Below are the code and all the weights of a small trained network. Each question names an input and a class and asks about switching units off, where a switched-off unit gives its printed mean instead of its output.

import numpy as np


def w(rows, s, z=0):
    codes = np.array(rows[::2]) - 128.0
    scale = np.full(codes.shape[1], s)
    scale[-1] = z or s
    return codes * scale


def norm(h):
    return h / np.sqrt((h * h).mean(-1, keepdims=True) + 1e-5)


def f(y):
    return y / 2 * (1 + np.tanh(0.7978845608 * (y + 0.044715 * y**3)))


def log_softmax(a):
    a = a - a.max(-1, keepdims=True)
    return a - np.log(np.exp(a).sum(-1, keepdims=True))


def net(x, mask):
    res = np.array(x, float).reshape(1, 7) / 4 @ E
    u = 0
    for l in range(2):
        y = f(norm(res) @ A[l][:, :-1].T + A[l][:, -1])
        res = res + np.where(mask[u : u + 14], y, B[l][:, -1]) @ B[l][:, :-1]
        u += 14
    return log_softmax(norm(res)[-1] @ U[:, :-1].T + U[:, -1])


A, B = {}, {}
E = w([
[219,77,197,50,47,117],'x0',
[112,139,217,253,175,108],'x1',
[188,210,61,191,97,96],'x2',
[139,175,161,93,184,244],'x3',
[74,127,98,120,173,34],'x4',
[42,173,169,167,56,71],'x5',
[171,225,102,70,147,174],'x6',
],0.0024)
A[0] = w([
[66,113,141,168,129,54,82],'0.n1',
[118,143,113,105,147,126,85],'0.n2',
[163,146,111,79,159,131,83],'0.n3',
[24,160,86,96,133,147,7],'0.n4',
[117,117,139,118,3,89,24],'0.n5',
[86,70,224,120,145,187,23],'0.n6',
[134,213,113,79,145,158,81],'0.n7',
[145,88,111,201,176,117,78],'0.n8',
[115,119,121,129,124,127,100],'0.n9',
[38,198,190,254,129,59,98],'0.n10',
[60,50,74,68,97,39,41],'0.n11',
[128,118,190,101,174,93,72],'0.n12',
[61,71,81,204,116,250,68],'0.n13',
[116,166,94,142,105,96,33],'0.n14',
],0.008,0.0016)
B[0] = w([
[92,104,75,123,196,135,177],'0.n1',
[120,132,123,60,134,128,130],'0.n2',
[96,183,84,87,151,113,147],'0.n3',
[220,129,117,60,138,131,158],'0.n4',
[204,180,193,88,88,80,163],'0.n5',
[77,72,211,146,104,222,181],'0.n6',
[133,122,64,106,177,203,172],'0.n7',
[212,100,103,157,128,168,151],'0.n8',
[110,130,141,100,130,137,125],'0.n9',
[2,118,30,164,33,59,254],'0.n10',
[16,88,58,198,99,141,188],'0.n11',
[191,77,67,102,52,183,139],'0.n12',
[93,210,100,141,187,22,170],'0.n13',
[92,44,192,122,117,128,138],'0.n14',
],0.01,0.006)
A[1] = w([
[53,156,201,185,181,110,113],'1.n1',
[130,100,111,136,131,142,75],'1.n2',
[203,155,97,165,194,129,164],'1.n3',
[166,85,168,230,150,94,198],'1.n4',
[136,78,173,118,157,156,63],'1.n5',
[116,112,188,130,144,179,68],'1.n6',
[185,137,180,123,71,12,6],'1.n7',
[145,134,138,98,255,82,66],'1.n8',
[58,69,104,121,179,73,96],'1.n9',
[81,113,72,169,131,114,24],'1.n10',
[125,99,147,120,118,126,79],'1.n11',
[150,107,138,192,113,130,108],'1.n12',
[102,165,99,196,155,86,103],'1.n13',
[149,65,180,134,154,148,41],'1.n14',
],0.0097,0.0013)
B[1] = w([
[102,108,51,159,182,29,166],'1.n1',
[101,187,170,100,117,109,136],'1.n2',
[130,163,81,41,178,118,163],'1.n3',
[143,165,82,50,137,231,147],'1.n4',
[135,154,155,192,96,179,134],'1.n5',
[144,51,165,175,176,151,149],'1.n6',
[222,176,200,185,111,5,158],'1.n7',
[206,163,75,73,132,165,164],'1.n8',
[61,160,91,130,47,126,247],'1.n9',
[73,71,123,109,117,87,254],'1.n10',
[158,173,122,156,91,156,125],'1.n11',
[132,151,114,51,127,153,138],'1.n12',
[89,83,114,69,50,182,212],'1.n13',
[109,108,193,104,123,182,133],'1.n14',
],0.012,0.0052)
U = w([
[2,94,64,137,49,77,173],'0',
[113,108,169,214,230,118,3],'1',
[189,193,64,34,203,161,151],'2',
[147,78,237,167,137,245,136],'3',
[224,177,215,164,88,25,112],'4',
],0.0093,0.0061)

Each question gives the input, the list of numbers given to net, and the class t.
The units are the neurons (one row each of A and B). Each row of codes is followed by its name. A weight is (code - 128) times the scale printed after its matrix; where a second scale follows, it is the last column's (A, B and U).
mask holds one flag per neuron, layer by layer. A switched-off neuron (its flag False) gives its mean, the last column of its row in B, instead of its output. The means were averaged over made-up inputs and are rounded, as every weight is.
A unit's drop is (log p(t) with every unit on - log p(t) with that unit switched off) / (log p(t) with every unit on - log p(t) with every unit switched off).
The circuit of an input: a set's keep is (log p(t) with only the set's units on - log p(t) with every unit switched off) / (log p(t) with every unit on - log p(t) with every unit switched off). Starting from the 12 units with the biggest drops (on a tie, the unit counted first), units are removed one at a time, each time the one whose removal leaves the highest keep (on an exact tie, the one counted first), for as long as the keep stays at least 0.8.
units of the circuit, in order: the units of the circuit, biggest drop first
most important unit: the unit with the biggest drop
top k neurons: the k neurons with the biggest drops, biggest first
k most important neurons of layer l: the k neurons of layer l with the biggest drops, biggest first
drop when u is switched off: that unit's drop, to one decimal
input [-2,-4,-1,4,-6,2,-3], class 2: units of the circuit, in order => [0.n13; 0.n10; 1.n8]
input [6,7,-3,0,-5,4,-3], class 3: top 3 neurons => [0.n6; 0.n11; 0.n13]
input [-7,-7,-5,8,-4,6,-3], class 2: units of the circuit, in order => [0.n10; 0.n4]
input [6,-8,-1,-4,0,3,4], class 4: units of the circuit, in order => [0.n5; 1.n7]
input [5,-3,1,-7,-3,-1,-6], class 4: units of the circuit, in order => [0.n5; 1.n7]
input [6,5,1,-2,-2,1,8], class 4: units of the circuit, in order => [0.n1; 1.n7; 0.n11]
input [8,2,-8,4,2,8,2], class 3: most important unit => 0.n6
input [3,-6,8,7,6,-5,-6], class 2: top 2 neurons => [0.n10; 0.n11]
input [-3,1,5,4,-8,2,4], class 2: top 3 neurons => [0.n10; 0.n11; 0.n7]
input [2,-2,-2,7,-6,-7,-5], class 1: 2 most important neurons of layer 1 => [1.n1; 1.n13]
input [7,8,2,4,1,0,-3], class 3: top 2 neurons => [0.n6; 0.n13]
input [-2,-5,-5,2,-2,-5,3], class 2: drop when 0.n10 is switched off => 0.5
input [4,2,6,3,3,-5,2], class 2: drop when 0.n10 is switched off => 0.8
input [7,4,-2,-8,3,-3,6], class 4: most important unit => 0.n10
input [5,6,5,0,-4,-8,-7], class 2: drop when 1.n3 is switched off => 0.1
